(in the rows, 128 means zero)
Each row is followed by its class number.
[181 184 172  95 128 117 107 162 117 153 115 165  92 131  99 100  62 169
 137 133  69  63 112 163  98 128 161 149 158 152 158 168 133 110  58 149
 110 106 156  96 146]	7
[166 115 147 112 115 164 161 112  93 131 110  98 152 207 136 145 132 119
 177 130 147 134  46 161  87 126 139 107 133 108 108 112 114  93  51 162
  99 175 147 146 197]	1
[174 179 160  80 143 109  88 168 112 120 122 161 100 134 125  99  71 144
 136 110  58 118 107 146 102 160 130 147 140 164  95 144 118 114  39 142
  90 127 161  71 145]	6
[170  86 181 111  90 140 183 113  82 142  98  96 113 195 139 138 124 127
 128 108 158  99  89 171  95 100 148 102 112 124 145 133 135 111  83 155
  94 188 102 155 194]	0
[148 165 156  75 170  89 121 164 116 145 116 167 100 152 125 133  67 133
 102  95  83 143 122 157  88 135 110 134 158 164  84 156 118 110  59 154
  71 147 141  91 156]	2
[176 190 181  67 147 117 119 176 113 130 114 148 126 160 124 128  82 125
 142 128  54 176  73 150  71 150 119 172 156 158  74 153 114 137  45 146
  92 150 158  99 151]	6
[192 169 175  92 129 122 126 153  95 133 119 146  89 164 123  83  55 157
 103 118 105 120 118 125 125 146 140 126 182 147 107 164 143 128  95 118
  91 138 174 110 152]	5
[100 150 158 110  86 131 105 125 153 154 180 170 126 132 129  93 102 124
 184 124 100 146 117 143  31  77 110 114 146 129  98 169 106 123 106 116
 146 168 112 131 155]	2
[146 171 164  41 152 119  91 145  96 162 149 178 102 134 134  95  86 159
 134 137  70  95 135 133 104 138 131 172 179 165 122 159 141 108  83 150
 114 160 153  74 128]	2
[176 133 161 114  69 139 144  78  88 133  90  91 102 205 164 128 130 121
 136 129 163 119  98 140 101 121 147 120 121 110 111 132 132  99  67 139
  83 195 139 150 176]	6
[119 125 149 138  92 133 128 141 132 157 165 170 119 131 118 133 108  81
 183 137  99 191  71 161  71  87 100 119 149 130  91 157 117 139 124  98
 172 168 109 144 141]	2
[158 178 142  57 176 121 115 149 127 135 126 129 133 138 137  92  91 139
 128  98 120 104 127 107  87 166  98 149 152 168  78 162 110 107  60 117
  98 124 163 106 164]	3
[165 130 174  81 174  95 121 145  95 166 116 125 141 169 112  88  95 175
 115 108 106 124 139 132 120 130 123 126 190 124 106 152 128 111  68 144
 101 117 182 116 158]	5
[140  80 183 121 116 122 147  87  88 128 112 126 109 183 133 145  99 104
 106 100 130  81  74 142 116  91 161 110 135 118 128 131 150  93  64 141
 104 206 129 149 196]	5
[174 159 166  82 167 131 123 139  98 156  87 153 136 143 130  73 111 150
 170 113 141  85 131 122 104 157 105 134 187 161  92 153 127  84  75 139
 100 128 159  86 143]	1
[ 95 125 163 127 119 132 125 139  87 141 156 157 147 149 122 105 179 109
 194 168 101 160 137 162  86  90  83  99  99 125 126 135 142 149 133  92
 157 157  91 124 164]	6
[168 149 137  85 160 112 106 152 104 142 126 168 106 161 127 111  68 148
 130 114  73 103 115 134 116 144 145 141 173 149 106 149 128  88  61 134
 120 113 166  85 132]	3
[157 129 134 114 111 139 144 116 117 113  56  94 135 205 139 158 137 134
 144 102 139 143  90 171  77 124 156 130 129 112 100 111 134  86  81 152
  88 167  88 161 169]	0
[126 157 153 147 115 174 132 115  92 161 180 175 123 144 126  83 128 118
 171 154 112 126 107 124  83  66  79 115 149 138 137 156 128 124 103 103
 159 182 120 129 162]	3
[172 141 147  74 154 112 175 152 119 142 117 147 127 172 123 128  74 156
 110 112  93 125 118 134 102 165 119 151 148 153  87 150 123 115 106 145
  98  82 146 101 142]	4
[126 141 150  89 103 133 198 105 114 105 101  89 131 176 146 181 136 119
 152  87 148 151  84 161  75 125 161 111  65 132 110 125 114 127  89 154
  88 167 103 143 187]	1
[108 172 128 150  96 181 123 139 123 121 166 157 149 114 122  92 161 128
 220 149 121 158 100 134  71  99 100 110 140 134 147 136 132 141 158 101
 184 141  94 137 147]	1
[175  95 180 152  94 122 175 123 107 121  76 108 112 192 136 154 125 121
 138 103 146 122  76 171  95 123 144 106  75 103 134 115 131 102 108 142
 116 179 114 146 174]	7
[170 106 132  87 112 144 155 126 101 141 103  92 126 199 149 111 122 144
 129 101 165 134  96 168  83 122 122 123 132 113 107 126 126  95  65 160
  85 177 132 152 203]	0
[161 163 168  79 142 118 105 148  92 142 116 152 112 131 106  89  79 159
 126 114  90  83 128 149 111 151 128 127 189 152 119 167 152 121  61 130
  91 132 162 104 177]	5
[114 163 159 149  77 166 135 125 123 138 148 171 143 140 128  91 125 104
 185 152  89 158 101 137  51  72  74 139 119 131 100 165 123 156 102 111
 135 164 103 114 160]	6
[184 167 170  53 160 118 118 166  99 138 140 150 122 157 104  65  81 176
 124 115  92 122  93 138  99 142 106 169 201 142 111 154 143 161  91 152
  93 117 184 116 156]	5
[146 112 151 130 112 147 161 121  83 132  95 125  89 163 128 129 124 135
 165 117 155  92  83 187 115 111 144 120  72 121 156 102 148  92 121 158
 112 165  79 126 173]	7
[ 89 119 182 119  70 156 146 137  95 156 195 173 129 142 114  81 143 123
 166 122 102 122 138 174  72  84 111 123 102 132 140 143 136 136 108 114
 139 161  90 135 166]	0
[159 157 154  69 144 133 108 134 100 164 147 152 121 116 108 103  89 166
 140 114  96  72 123 135  88 162 118 136 158 167 124 171 135 123  48 139
 105 108 153 117 177]	3
[152 136 167  51 137 140 149 143  90 141 136 147 132 141 123 112 100 159
 103 108  78 130 117 108 133 156 148 160 192 150  77 151 134  90  73 167
 103 127 172  85 148]	4
[114 116 150 127  91 165 114 107 111 132 192 172 112 122 117 101 145 114
 181 168  98 113 108 135  86  67 124 114  92 132 141 137 122 131 118 104
 170 171 117 123 151]	4
[183 153 151  90 184 105 138 164 130 150 109 158 115 146 122 104  56 139
 134 121 119 117  84 150 115 144 118 121 175 153 117 150 107 113  70 147
  98 109 184  87 147]	1
[165 179 147  74 140 109  90 163 140 137 135 166 108 136 119  95  78 165
 139 133  71 108  75 161  99 146 143 154 167 132 140 148 122 139  68 136
 111 116 179 106 133]	6
[174 170 154  76 136 131 150 163  95 140 125 170 117 126 132 106  86 168
 125  99  80  93  99 149  77 141 128 144 206 175 113 167 129 117  74 157
  98 131 132  86 153]	0
[159 129 126 122 111 141 144  86 122  95 118 105  93 183 144 148 102 131
 136 117 139 102  73 150 102 101 152 115  57 116 135 115 102 111  63 148
  80 199 139 121 171]	4
[148 129 147 122  93 127 177 108 126 135  97 106 132 190 138 140 117 131
 154 100 149 118  79 182 102 138 137 104 127  95 153 127 126  96  68 158
 109 176 160 150 183]	1
[141 125 144 133 133 122 142 121  75 129  87 124 103 183 131 140 133 133
 130 105 140 137 124 187 123 135 121 107  93 112 142 112 155 100  84 138
  95 184 132 131 181]	5
[165 164 153  86 151  99 136 158 103 137 110 171  97 133 130 132  72 146
 102  77  86  98 115 143  99 161 131 150 167 167 113 161 131 117  71 133
  99 134 151  90 135]	3
[114 131 149 114  93 143 114 120 112 148 164 153 149 139 117 118 135 100
 204 163  92 123 129 152  61  83 102 142 129 130 132 139 117 152 105 120
 147 147 108 119 141]	1
[174 144 156  77 145 124 126 127  98 144 104 142 136 150 117  79  84 177
 133 121  86  50  95 133 115 135 137 150 201 138 128 159 153 125  79 136
 117 107 168  94 164]	5
[160 182 161  68 123 116 114 144 102 148 120 158  97 114 123 112  91 160
 102 103  75  88 132 131 101 138 150 181 176 158 104 158 136 104  66 144
 104 149 145 102 140]	7
[149 121 165 101 112 142 162 101  92 136 130 116 121 197 134 129 131 118
 140 112 119 129  83 157 105 118  98 138  71 119 137 113 137 121  85 136
 120 184 125 147 187]	3
[159 172 160  59 149 135 100 132 106 137 132 160 125 130 130  84 112 150
 146 133  95 108 122 113 104 133 138 157 208 152 104 148 136 103  68 153
 120 156 177  93 142]	1
[147  94 134  83 148 114 150 130  92 147 109  87 149 208 132 161 141 136
 167 112 155 146  95 177  94 155 121 100 132 109  90 125 127  95  70 170
  94 162 137 158 189]	2
[ 97 147 166 123 115 136 127 125 130 177 187 172 146 164 139  89  94 104
 187 156 123 161 115 154  47  71  88 113 120 122 141 153  94 124 106  97
 134 157 127 114 165]	1
[149 113 129 123 123 133 158  87 110 133 105 124 116 168 142 168 112 117
 128  68 145  89  73 149  58 117 125 124 101 139  99 127 113  87  38 162
  86 165 110 150 191]	3
[146 144 186  57 136  96 129 167 120 138 128 129 135 139 115  90  62 137
 123 104  90 101 131 151 115 150 156 159 190 155  97 169 126 128  55 146
  90 106 163  82 146]	0
[108  97 164 143  95 134 131 141 142 166 177 166 145 147 112  93  89 119
 177 138 112 162 136 156  76 107  91 112 136 121 123 160 136 122 139 107
 163 130  91 152 156]	0
[147 128 129 116 128 152 179 123  99 148 128 123 111 220 132 141 126 131
 137 105 139 133  68 181 113 115 127 117  85 103 144 110 121  83  56 162
 109 162 152 161 178]	3
[ 91 145 143 128 106 177  77 169 107 170 167 179 127  98 122  91 129  89
 166 144 108 126 113 157  74  88  95 135 148 135 151 137 113 104 106  80
 149 160 109 124 147]	5
[146 119 176 106  87 173  94 145 106 146 170 174 110 125 107  88 167 104
 184 174  85 140 138 124 102  79  74  93 130 146 134 149 128 123 122 137
 161 155 118 132 143]	2
[117 147 151 126  62 155 137 109 107 150 158 169 124 123 150 100 146 124
 157 115  89 144 117 143  72  68  99 140 131 142 151 148 117 119 115 119
 151 153  93 108 142]	0
[145 147 158  71 164  85 163 151 113 157 130 153 105 148 129 111  63 158
 106  92 122 119 112 168 104 168 136 129 171 147  68 158 133 123  76 148
  86 148 172  97 162]	2
[193 185 159 105 122 122 128 153  96 134 107 151  85 119 124 116  68 157
  98  89  82  97  87 144  73 132 148 137 187 171 120 151 127 128  74 131
 101 128 138 104 160]	5
[152 154 166  63 165 114 117 164 128 129 179 136 125 136  94 103  77 158
 135 117  83 145 127 122  95 152 128 164 139 162  98 150 123 135  80 164
 120 108 160 118 151]	4
[164 159 188  84 109 129 135 136 106 137 122 168 125 143 107  82  82 162
 132  98  77  85 110 133  74 139 133 147 192 152  97 172 149 125  75 147
 101 105 153 108 165]	5
[116 138 119 113 111 153 105 111 110 163 207 167 120 125 152  95 111 106
 188 145 133 133 117 126  61 105  81 120 134 143 110 154 102 110 105  91
 153 160 124 123 155]	3
[ 85 144 164 144 162 135  86 154 132 156 158 187 130 159 109  94 143 125
 179 160 109 193 127 161 107  89  86 112 104 111 153 131 143 117 141 108
 166 179 120 136 135]	2
[151 106 167 132  66 135 159 116 118 113 101  94 115 177 147 176 112 111
 139 107 146 119  69 166  74 130 174 110 121 101 122 118 119 112  76 173
  82 198 114 164 166]	6
[152 142 166 123 103 128 166 116 131 111 107  96 134 165 130 156 132  91
 150 105 140 111  71 174  76 140 116  87 111 126 134 113 107 107  58 139
 100 176 129 162 202]	1
[150 162 170  88 150 120 139 165 132 136  92 143 137 137 117 107  70 132
 123 109 100 122 110 149  96 140 108 118 181 146 113 152 126 116  75 138
  93 142 144  97 181]	1
[122 155 140 129  94 173 144 128  70 159 166 163 125 140 136  97 169 115
 156 120 118 117 116 133  73  79  83 124 154 146 141 147 130 115 106 103
 156 162 103 139 165]	3
[162 117 151 101  97 128 166 136 114 137 109  92 125 177 127 158 106 127
 151 103 141 120  84 170  50 112 145 140 113 119 107 141 112 113  70 174
  93 163 112 160 187]	7
[ 96 140 136 155  92 155 108 129 129 159 167 181 132 118 119  96 121 115
 180 142 110 120  96 150  71  81  97 113 155 131 142 161 132 131 126 101
 164 143 102 127 153]	2
[ 96 139 159 123  81 174 115 104 113 142 212 161 131 117 121 118 129  90
 177 148  91 120 103 106  76  67 120 130 143 141 126 158 119 133 100 108
 167 177 104 152 150]	3
[108 168 163 126  99 162 145 167 120 146 194 156 150 158 115 103 121 124
 193 130  86 182 109 152  46  98  81 115 128 124 127 147 102 143 124 112
 148 148 103 143 150]	3
[104 146 186 107  69 160 137 141 110 135 205 151 119  98 101 122 139 100
 198 144  86 153  96 150  44  81 131 126  89 152 100 139 110 156 137 111
 159 139  57 150 161]	7
[116 167 136 124  89 173 106 112  94 158 193 172 118 143 124 106 138 120
 182 166  80 155 113 134  94  60  94 113 140 123 149 156 112 131  99  97
 151 177 123 133 142]	3
[153 174 141  64 175 103  83 174  99 152 132 145 124 122 121 132  90 142
 115 123  89 132 102 149  97 149 130 196 194 146 107 143 118 123  61 142
  88 149 160 106 138]	7
[161 178 168  78 174 108  96 194 126 148 126 141 122 145 120 118  76 151
 114 102  93 135 133 139  74 154 124 152 169 150 131 163 119 117  59 135
 110 168 169 123 146]	3
[173 169 166  98 171 123 119 172 112 148  94 167 120 178  97 108  88 168
 118 140  66 108 135 160 121 162 123 145 137 140 142 150 149  97  66 128
 111 132 172 100 147]	4
[143 112 157 117 100 148 159 126 106 144 107 123 116 182 130 148 126 117
 141 111 137 103  72 188  81 135 129 111  84 118 117 117 127 109  71 140
  95 191 119 148 187]	2
[150 167 169  95 135 127 111 154 119 147 143 151 111 116 114  91  80 140
 121 117 109  86 115 125  98 124 131 131 171 160 124 171 127  99  69 134
 110 124 142 119 178]	7
[169  85 166 113 109 140 166 125 129 142  84  94 152 211 144 143  94 110
 134 122 148 123  77 146  95 129 136 127 127  95 121 126 124  99  85 140
 117 195 148 151 179]	1
